In the rows, zero is written as 128.
Facts:
j100 {nugrin=888, gristi=j776}
j104 {nugrin=148, gristi=j733,j328}
j112 {nugrin=967, gristi=j74}
j115 {nugrin=148, gristi=j673}
j133 {nugrin=888, gristi=j446,j316}
j134 {nugrin=877, gristi=j319,j392,j627}
j138 {nugrin=888, gristi=j957,j115}
j14 {nugrin=967, gristi=j230}
j145 {nugrin=967, gristi=j625}
j153 {nugrin=888, gristi=j86}
j166 {nugrin=888, gristi=j145,j834,j429}
j18 {nugrin=148, gristi=j934,j66}
j180 {nugrin=967, gristi=j622,j456,j631,j943}
j188 {nugrin=888, gristi=j673,j288}
j189 {nugrin=888, gristi=j935,j296,j442}
j198 {nugrin=888, gristi=j820,j79}
j200 {nugrin=877, gristi=j320,j244}
j208 {nugrin=553, gristi=j860,j622,j891}
j214 {nugrin=148, gristi=j80,j661}
j216 {nugrin=888, gristi=j393}
j217 {nugrin=148, gristi=j694,j198,j349}
j218 {nugrin=553}
j221 {nugrin=877, gristi=j834,j115,j627,j594}
j222 {nugrin=967}
j223 {nugrin=148, gristi=j428,j921,j86}
j226 {nugrin=888, gristi=j216,j836,j285}
j228 {nugrin=877, gristi=j943}
j23 {nugrin=888, gristi=j296,j540}
j230 {nugrin=888, gristi=j200,j30}
j232 {nugrin=553, gristi=j851,j254}
j244 {nugrin=553, gristi=j935,j782,j429,j97}
j248 {nugrin=148, gristi=j279,j884}
j253 {nugrin=888, gristi=j673}
j254 {nugrin=877, gristi=j380}
j266 {nugrin=888, gristi=j834,j153,j931}
j277 {nugrin=967, gristi=j780}
j279 {nugrin=148}
j285 {nugrin=888, gristi=j38}
j288 {nugrin=553, gristi=j850,j655}
j295 {nugrin=888, gristi=j694,j934}
j296 {nugrin=888, gristi=j56,j295}
j30 {nugrin=888, gristi=j540,j920}
j301 {nugrin=967, gristi=j368}
j306 {nugrin=148, gristi=j392,j934,j73,j920}
j311 {nugrin=553, gristi=j473,j931}
j315 {nugrin=888, gristi=j316,j456}
j316 {nugrin=148, gristi=j935}
j318 {nugrin=967, gristi=j350}
j319 {nugrin=148, gristi=j333}
j32 {nugrin=877, gristi=j553,j363}
j320 {nugrin=967, gristi=j850,j935,j782,j58,j97}
j325 {nugrin=877, gristi=j73,j52}
j327 {nugrin=553, gristi=j208}
j328 {nugrin=553, gristi=j403}
j329 {nugrin=967, gristi=j673,j316}
j331 {nugrin=877, gristi=j356,j841,j30,j851}
j333 {nugrin=967, gristi=j891}
j349 {nugrin=888}
j350 {nugrin=967, gristi=j200,j279,j920}
j353 {nugrin=967, gristi=j537,j153,j112}
j356 {nugrin=888}
j363 {nugrin=148, gristi=j222,j661}
j364 {nugrin=967}
j368 {nugrin=888, gristi=j970,j382,j279,j627}
j369 {nugrin=148, gristi=j364,j934}
j370 {nugrin=888, gristi=j301}
j38 {nugrin=148, gristi=j392}
j380 {nugrin=553, gristi=j244,j943}
j382 {nugrin=967, gristi=j673,j429}
j386 {nugrin=888, gristi=j301}
j39 {nugrin=888, gristi=j44,j52}
j392 {nugrin=553}
j393 {nugrin=888, gristi=j133}
j396 {nugrin=553, gristi=j963,j52}
j397 {nugrin=148, gristi=j826}
j4 {nugrin=888, gristi=j48}
j400 {nugrin=967, gristi=j446}
j402 {nugrin=877, gristi=j556}
j403 {nugrin=888}
j407 {nugrin=553, gristi=j824,j782}
j417 {nugrin=888, gristi=j695,j438}
j428 {nugrin=148, gristi=j824,j712,j97,j301}
j429 {nugrin=553}
j434 {nugrin=553, gristi=j695,j295}
j435 {nugrin=888, gristi=j316}
j438 {nugrin=877, gristi=j550}
j44 {nugrin=877, gristi=j133}
j442 {nugrin=888, gristi=j820}
j446 {nugrin=877, gristi=j943}
j456 {nugrin=888, gristi=j442}
j460 {nugrin=553, gristi=j392,j617}
j472 {nugrin=888, gristi=j943}
j473 {nugrin=967}
j479 {nugrin=877, gristi=j891}
j48 {nugrin=967, gristi=j230,j386}
j484 {nugrin=888, gristi=j446}
j496 {nugrin=553, gristi=j538}
j497 {nugrin=148, gristi=j622,j218,j188,j714}
j508 {nugrin=888, gristi=j891}
j52 {nugrin=888}
j53 {nugrin=967, gristi=j320,j218,j223}
j531 {nugrin=888, gristi=j368,j333}
j535 {nugrin=967, gristi=j625,j508}
j537 {nugrin=888}
j538 {nugrin=967, gristi=j608,j631}
j540 {nugrin=553}
j550 {nugrin=148, gristi=j625,j508}
j551 {nugrin=967}
j553 {nugrin=148, gristi=j319,j442}
j556 {nugrin=888, gristi=j743,j540,j921}
j56 {nugrin=148}
j562 {nugrin=877, gristi=j673}
j565 {nugrin=888, gristi=j320,j934,j428,j82,j244}
j577 {nugrin=877, gristi=j860}
j579 {nugrin=967, gristi=j180,j58,j279,j435,j679}
j58 {nugrin=888}
j581 {nugrin=148, gristi=j200}
j583 {nugrin=553}
j594 {nugrin=888, gristi=j801,j622,j840,j97}
j598 {nugrin=148, gristi=j97}
j603 {nugrin=148, gristi=j189,j244,j98}
j604 {nugrin=148, gristi=j644,j32}
j608 {nugrin=967, gristi=j906}
j614 {nugrin=148, gristi=j295}
j617 {nugrin=888}
j621 {nugrin=967, gristi=j30}
j622 {nugrin=967, gristi=j446,j608,j906}
j625 {nugrin=888, gristi=j891}
j627 {nugrin=553, gristi=j446}
j631 {nugrin=888, gristi=j446,j228}
j644 {nugrin=888}
j647 {nugrin=553, gristi=j8}
j649 {nugrin=148, gristi=j577,j402}
j65 {nugrin=553, gristi=j820,j39}
j655 {nugrin=888, gristi=j74}
j656 {nugrin=877, gristi=j434}
j66 {nugrin=967, gristi=j356}
j661 {nugrin=967, gristi=j625,j725}
j67 {nugrin=967, gristi=j403}
j673 {nugrin=888, gristi=j625}
j674 {nugrin=877, gristi=j935}
j677 {nugrin=877, gristi=j550}
j679 {nugrin=888, gristi=j934,j484,j442}
j690 {nugrin=888, gristi=j442,j943}
j694 {nugrin=888}
j695 {nugrin=553, gristi=j934}
j704 {nugrin=553}
j712 {nugrin=967, gristi=j943}
j713 {nugrin=967, gristi=j622,j58,j288}
j714 {nugrin=877, gristi=j617}
j715 {nugrin=888, gristi=j838,j695}
j725 {nugrin=553, gristi=j200,j429}
j73 {nugrin=888, gristi=j74,j456}
j730 {nugrin=888, gristi=j565}
j733 {nugrin=888}
j74 {nugrin=888, gristi=j79}
j743 {nugrin=877}
j752 {nugrin=553, gristi=j970,j822,j134,j971}
j756 {nugrin=888, gristi=j538,j402,j333}
j761 {nugrin=888, gristi=j392,j407}
j762 {nugrin=888, gristi=j538}
j769 {nugrin=967, gristi=j145,j598}
j776 {nugrin=888, gristi=j704}
j780 {nugrin=888, gristi=j690,j712,j704}
j781 {nugrin=148, gristi=j80,j44,j810,j52,j594}
j782 {nugrin=888}
j788 {nugrin=553, gristi=j79,j836}
j79 {nugrin=553, gristi=j935}
j797 {nugrin=877, gristi=j579,j222,j208,j556,j456,j943}
j8 {nugrin=888, gristi=j695}
j80 {nugrin=967, gristi=j295}
j801 {nugrin=888, gristi=j145,j834,j228,j435}
j810 {nugrin=888, gristi=j627}
j82 {nugrin=888, gristi=j407}
j820 {nugrin=888, gristi=j906}
j821 {nugrin=967, gristi=j921}
j822 {nugrin=553, gristi=j821}
j824 {nugrin=888, gristi=j74}
j826 {nugrin=888, gristi=j456}
j829 {nugrin=888, gristi=j625,j350,j14}
j830 {nugrin=888, gristi=j222,j884}
j832 {nugrin=148, gristi=j608,j133}
j834 {nugrin=877}
j836 {nugrin=967, gristi=j826,j428,j551}
j838 {nugrin=967, gristi=j850,j97}
j840 {nugrin=888, gristi=j943}
j841 {nugrin=967, gristi=j935}
j850 {nugrin=148, gristi=j840,j456,j228}
j851 {nugrin=877}
j857 {nugrin=877, gristi=j622,j713}
j86 {nugrin=888, gristi=j594}
j860 {nugrin=888, gristi=j198}
j884 {nugrin=967, gristi=j74,j930,j556}
j891 {nugrin=888}
j902 {nugrin=148, gristi=j329,j801}
j906 {nugrin=888}
j910 {nugrin=877, gristi=j79,j661}
j920 {nugrin=877, gristi=j631}
j921 {nugrin=967, gristi=j834,j133,j73,j594}
j930 {nugrin=888, gristi=j319,j79,j713}
j931 {nugrin=553, gristi=j622,j535,j295}
j934 {nugrin=888, gristi=j316}
j935 {nugrin=148, gristi=j820}
j938 {nugrin=553, gristi=j537}
j943 {nugrin=967, gristi=j820}
j953 {nugrin=148, gristi=j446,j392,j622}
j957 {nugrin=553, gristi=j319,j824,j86}
j963 {nugrin=967, gristi=j970}
j969 {nugrin=553, gristi=j673}
j97 {nugrin=877, gristi=j935,j74,j943}
j970 {nugrin=888}
j971 {nugrin=888}
j972 {nugrin=877, gristi=j608}
j98 {nugrin=888, gristi=j402}
j983 {nugrin=148, gristi=j56,j714}
j989 {nugrin=877, gristi=j614,j100}

Known rows:
j830: [152  79 155  97 101 114 118 159 134 147 154 127 121 145  80 120 132  92
 117 120 149 156 115 110 106 111 150  85 172 146  95 138 132]
j780: [167 102 148 112  89 112 112 151 159 146 144 131 122 152  88 138 147  71
 158 110 132 169 109  92 119 124 136 101 144 114 122 149 144]
j79: [ 66 140 125 170 169 124 146  54  75  91 109 116 137 159 166 123 139 144
 138 103 136 117 148 106 189  95 141 136 129  58  73 121 106]
j380: [ 75 141 133 148 150 138 133  81 123  76 123 123 140 134 163 128 137 131
 150  97 147 103 164  98 164  89 138 151 110  44  66 119  91]
j363: [199 156 125  93 160 140 134  81 108  90 157 108 159  89 129  66 106 127
 111 123  98 108 139 151 152 113 140 153 103 186 151 104 117]
j208: [ 71 135 165 144 182 142 135 103 112  95 119 122 162 147 167 125 130 141
 148 107 129  96 180  99 180  83 133 119 110  80  53  86 104]
j66: [ 95 146  87 150  98 118 110 112 139 134  59 156 143 135 167 159 133 147
 112 149 175 118 109 186  77 129 109 168  92 175 135 103 113]
j333: [102 146 108 139 136 127 112 134 104 188  59 159 192 131 174 160 120 180
 128 149 169 103 122 189 117 123 114 135 116 188 147  88 134]
j902: [199 171 125  96 151 146 125 105 131  81 174 112 143  79 130  58 110 136
 119 119 101  95 140 151 155 123 140 161  87 162 164  91 115]
j496: [ 74 141 161 138 164 140 128 109 131  76 125 117 140 143 162 130 127 122
 155  94 140  94 193  89 163  94 113 139  93  81  55 107  97]
j834: [ 89 155 111 143 179 163 181 135  94 168 113  94  92  97 186 164 119 151
  98 159  43 113 121 108 137 156 120 134 152 116 174 175 134]
j248: [196 153 116 101 144 143 123  92 109  78 180 115 129  78 129  53  99 121
  96 116 122  96 158 139 137 121 130 172 107 183 151 122 105]
j788: [ 74 126 139 140 153 101 127  82 108  74 141 139 121 135 155 122 118 138
 143 112 144 100 174  91 163  76 152 140 106  57  64  97  85]
j14: [107 138  87 139  95 128 117 120 128 143  51 158 171 118 168 162 117 156
 110 143 184  99 129 183  77 124 116 172 115 173 132 123 113]
j266: [145  82 158  99 102 115 112 181 159 142 165 134 118 135  77 115 136 116
 135 126 135 153 117 119 119 123 153  77 160 124 110 122 138]
j943: [116 164  83 171 103 148 124 106 112 178  60 149 142 159 185 172 141 156
 150 107 198 113 101 169 129 136  99 154  98 157 176 115 124]
j97: [103 150  99 130 143 138 185 110 108 156 140 114  56 104 206 179 117 136
  99 148  57 110 101  87 135 140 131 148 148 106 168 160 110]
j23: [136  74 156 112  95 119 126 158 162 112 147 116 114 155  69 114 145  94
 112 134 135 169 126 116  90 146 126  98 162 159  77 133 143]

Rows:
No name comes twice in this set of rows, the named rows included.
[ 68 142 148 149 152 127 118 104 135  67 141 127 123 134 158 128 130 134
 163  95 143  95 171  85 165  96 133 140  85  59  65  97  93] : j65
[ 76 121 149 139 165  95 113  85  95  83 133 138 133 132 153 115 115 136
 136 128 139 110 176 102 153  89 139 136 101  61  57 112  96] : j938
[152 104 157 110  98 144 120 171 164 147 150 120 125 157  85 136 141  87
 148 102 144 158 122  98 119 135 124  97 148 136 110 143 144] : j762
[ 82 129 146 133 141 125 134  88 133  58 119 130 141 131 159 130 127 116
 138 111 137 103 180  95 134  78 129 157  96  60  50 121  88] : j232
[113 143  97 124  99 113  99 132 149 156  86 176 161 119 174 162 112 170
 131 145 186  87 115 180  98 102 147 145 100 166 141  74  98] : j769
[ 82 152 152 165 172 115 126  69  96  97  91 128 162 154 155 138 142 113
 173 112 124 126 173  86 167 113 113 154  84  47  76 142 118] : j704
[108 154  87 143 110 123 101 130 113 158  55 176 166 112 162 154 113 171
 129 144 189  91 141 190  96 143 104 164 116 138 173 138 123] : j301
[141  94 138 127 101 135 140 132 135 127 112 114 146 158  61 125 158  89
 127 131 123 189 102 121 110 154 117 105 169 130 108 176 158] : j356
[140 104 127 128  99 140 133 154 155 138 139 119 127 158  67 117 155 113
 141 119 132 168 100 127 128 141 141  92 170 107 136 144 154] : j435
[151  87 144  99  93 129 115 168 147 132 132 141 147 125  70 113 140  91
 127 128 140 159 130 110  89 133 131 108 166 115 107 170 145] : j4
[ 91 151 135 102 148 145 151 177 155 149 163 117  63  71 191 167  95 137
 103 158  50  77 144  88 108 133 136 130 133 121 149 136 105] : j221
[ 51 139 138 185 192 134 131  82  61  96 105 114 142 147 146 113 127 154
 145 108 141 119 188 115 177 149  98 134 107  58  83 139 140] : j392
[221 159 151  94 158  88  98  75 104  77 162 135 140  79 115  88 108 101
 132 152  89 128 159 127 129 121 118 175  47 177 157 113 123] : j104
[ 76 149 126 131 143 123 164 146 158 113 143 102  56  98 186 172 116 140
  88 193  25 130 114 106 103 155 122 140 100 119 146 126 116] : j656

The same things again, as new rows of numbers:
Known rows:
j248: [108 147 121 156 182 100 138 103  90 126 108 115 126]
j983: [111 146 123 154 178 100 139  99  89 128 108 110 122]
j392: [109 103 141 176 200 130 134 117 102 175 117  64  92]
j407: [105  98 140 174 197 124 127 118  98 160 105  77 100]
j396: [100  91 136 172 192 123 120 121  91 147  99  91 113]
j989: [ 91 154 176 182 183 114 136  70  75  47  94  70  74]
j221: [ 81 131 119 193 168 119 146 115 102  97 113  93 119]
j86: [123 129 139 198 161  97 138 126  98 130 135 121 104]
j23: [122 123 140 189 152  93 127 132  91 117 125 125 113]
j531: [121 123 136 190 154  95 126 136  91 117 126 130 119]
j472: [121 124 142 190 155  93 126 130  88 112 124 129 114]
j226: [122 120 137 192 151  98 128 131  88 117 129 129 120]
j971: [132 132 138 197 160 112 144 131 101 154 156 100 101]
j891: [130 136 141 195 163  99 139 133 104 145 144 103  97]
j456: [126 130 141 193 159  99 134 130  96 130 136 115 106]
j712: [123 135 168 183 179 109 146 117 133 125 100  81 123]
j535: [119 132 156 185 177 101 147 128 144 137  97  85 127]
j579: [121 131 156 184 175 107 147 127 140 136 102  85 131]

Rows:
No name comes twice in this set of rows, the named rows included.
[101  91 137 172 191 121 120 121  92 149  97  89 110] : j460
[118 158 125 160 188 110 151  98 101 156 129  89 107] : j279
[ 93 144 125 197 177 132 160 113 114 131 137  61  99] : j743
[111 105 143 174 200 129 134 118 103 175 116  62  90] : j540
[117 127 141 209 167  94 144 116 100 128 131 130 100] : j153
[122 127 140 187 152  77 126 135  99 119 112 125 105] : j715
[121 128 156 185 174 111 147 125 137 136 105  86 133] : j836
[106 104 144 169 194 101 124 122 109 163  87  71  84] : j695
[109 145 121 155 180 103 137 100  86 123 108 117 128] : j397
[125 139 162 191 180 102 160 119 152 156 105  69 109] : j473
[121 127 155 184 172 111 147 126 138 136 105  87 136] : j301
[112 152 124 160 185 105 146  96  96 140 117 103 115] : j223
[100 131 142 252 192  90 177  78 114 136 129 150  80] : j537

